Each row has a name. Each question is about the rows just above it.

[-46 -35 -26 -30 -25 -15 -13  -8   8   3] : Z
[  7  14  15  15   6  -1 -11 -15  30  -2] : L
[  1   9   9   3   8  11  12   8   4 -18] : E
[-13 -25 -18 -10  -2  -3  20  17 -11  11] : D
[-15 -23  14 -25 -31 -38 -27 -14  19  -4] : Y
[-36 -35 -50 -33 -29 -24 -19  -1  10   7] : B
[ -4   8  15  31   7  38  26  13 -21   8] : A
[-13 -25 -18 -13  -2  -3  20  17 -11  11] : K
[-15 -23 -21 -25 -31 -38 -27 -14  19  -4] : G
[ -4   8  15  31  -3  38  17  13 -21  25] : M
Shared by D and Y:
[-25]
Which value is in both B and A?
[7]

[ -3 -22 -12   3  12  27  32] -> V
[ 41   1  43 -17  10  34  -1] -> W
[-1  0  0  0  0  0  0] -> F
[  3  21 -24  14  26  11  26] -> J
[ -8 -20   7  -8  -5  24   0] -> U
[ 0  0  0  0  0 -1  0] -> Q
[ -8 -20   7  -8  38  24  25] -> X
[  3  -7 -24  14  26  11  21] -> N
[ 41  -5  43 -17  -3 -15  25] -> R
[-11   3   0   1   3  10  -1] -> H
The one value in Q and U:
[0]
Shared by Q and W:
[-1]
Shared by U and H:
[0]
Whose row is [ 41  -5  43 -17  -3 -15  25]?
R
Which value is in both H and V?
[3]
Whose row is [ 0  0  0  0  0 -1  0]?
Q
Shared by H and U:
[0]

[ 19 -31  -6  27  12   5] -> zasid
[-22  -3 -24  -2  24 -26] -> kob
[ 19 -31  -6  -3 -42  23] -> Mopi
[-18  12  20  15  27  43] -> Letem
[ 19  14  -6  -2 -42 -31] -> paruk
Which row holds [ 19 -31  -6  27  12   5]?
zasid
Which value is in both kob and paruk?
[-2]
Which value is in both kob and Mopi?
[-3]
Whose row is [ 19  14  -6  -2 -42 -31]?
paruk

[-39 -55 -38 -55 -13 -57 -40  20] : S
[ 20 -39 -56 -55 -13 -57 -40 -56] : T
[-56   8 -51  19  58  31 -57  25] : P
Which value is in both S and P?
[-57]
The one value in P and S:
[-57]
The row with [-39 -55 -38 -55 -13 -57 -40  20] is
S

[  4 -53  -7 -10 -18 -16  25  -7 -10   6 -11   0  -5  -9   2  -5  10 -11] : Tef
[ -3 -53  -7 -10 -18 -16  25 -10 -10   6  -1   0  -5  -9  -4  -3  -8 -15] : kib
[ 11  -4 -10   8   0  17   4  20  -8  16 -10  14  -5  12  -5  -2  -7  18] : galo
[  4 -53  -7 -10 -18 -16  25  -7 -10   6  -1   0  -5  -4  -4  -3  -6  -3] : bon
[  4 -53  -7 -10 -18 -16  25  -7 -10   6  -1   0  -5  -9  -4  -3  -3  -3] : tas
Whose row is [ -3 -53  -7 -10 -18 -16  25 -10 -10   6  -1   0  -5  -9  -4  -3  -8 -15]?
kib
Whose row is [ 11  -4 -10   8   0  17   4  20  -8  16 -10  14  -5  12  -5  -2  -7  18]?
galo
Whose row is [  4 -53  -7 -10 -18 -16  25  -7 -10   6  -1   0  -5  -9  -4  -3  -3  -3]?
tas
Whose row is [  4 -53  -7 -10 -18 -16  25  -7 -10   6  -1   0  -5  -4  -4  -3  -6  -3]?
bon

[-29  36 -18 -33  19] = pab
[-29 -29 -28  39  22] = Fud
[-29 -52 -29  19  22] = gunur
[-29  -8 -22  51  21] = diru
[-29 -32 -21  16  21] = sapup
[-29  37  -5  35 -32] = muf
[-29 -42  40 -10 -18] = gata
[-29  -8 -30  51  21] = Vopel
[ 21  36 -16   4 -46] = kova
[ 22  -7 -22  52  21] = lig
Shared by diru and gata:
[-29]
The one value in muf and gunur:
[-29]
Shared by Vopel and pab:
[-29]
Shared by sapup and kova:
[21]

[ 16 -37  27 -47   2] -> Suz
[  2  15 -46 -47 -47] -> kezo
[  3  15  36  15 -48] -> kor
[  5  26 -21  37 -23] -> Sev
Whose row is [  2  15 -46 -47 -47]?
kezo
[  5  26 -21  37 -23] is in which row?
Sev
Whose row is [  3  15  36  15 -48]?
kor
Shared by kezo and kor:
[15]
The row with [ 16 -37  27 -47   2] is
Suz

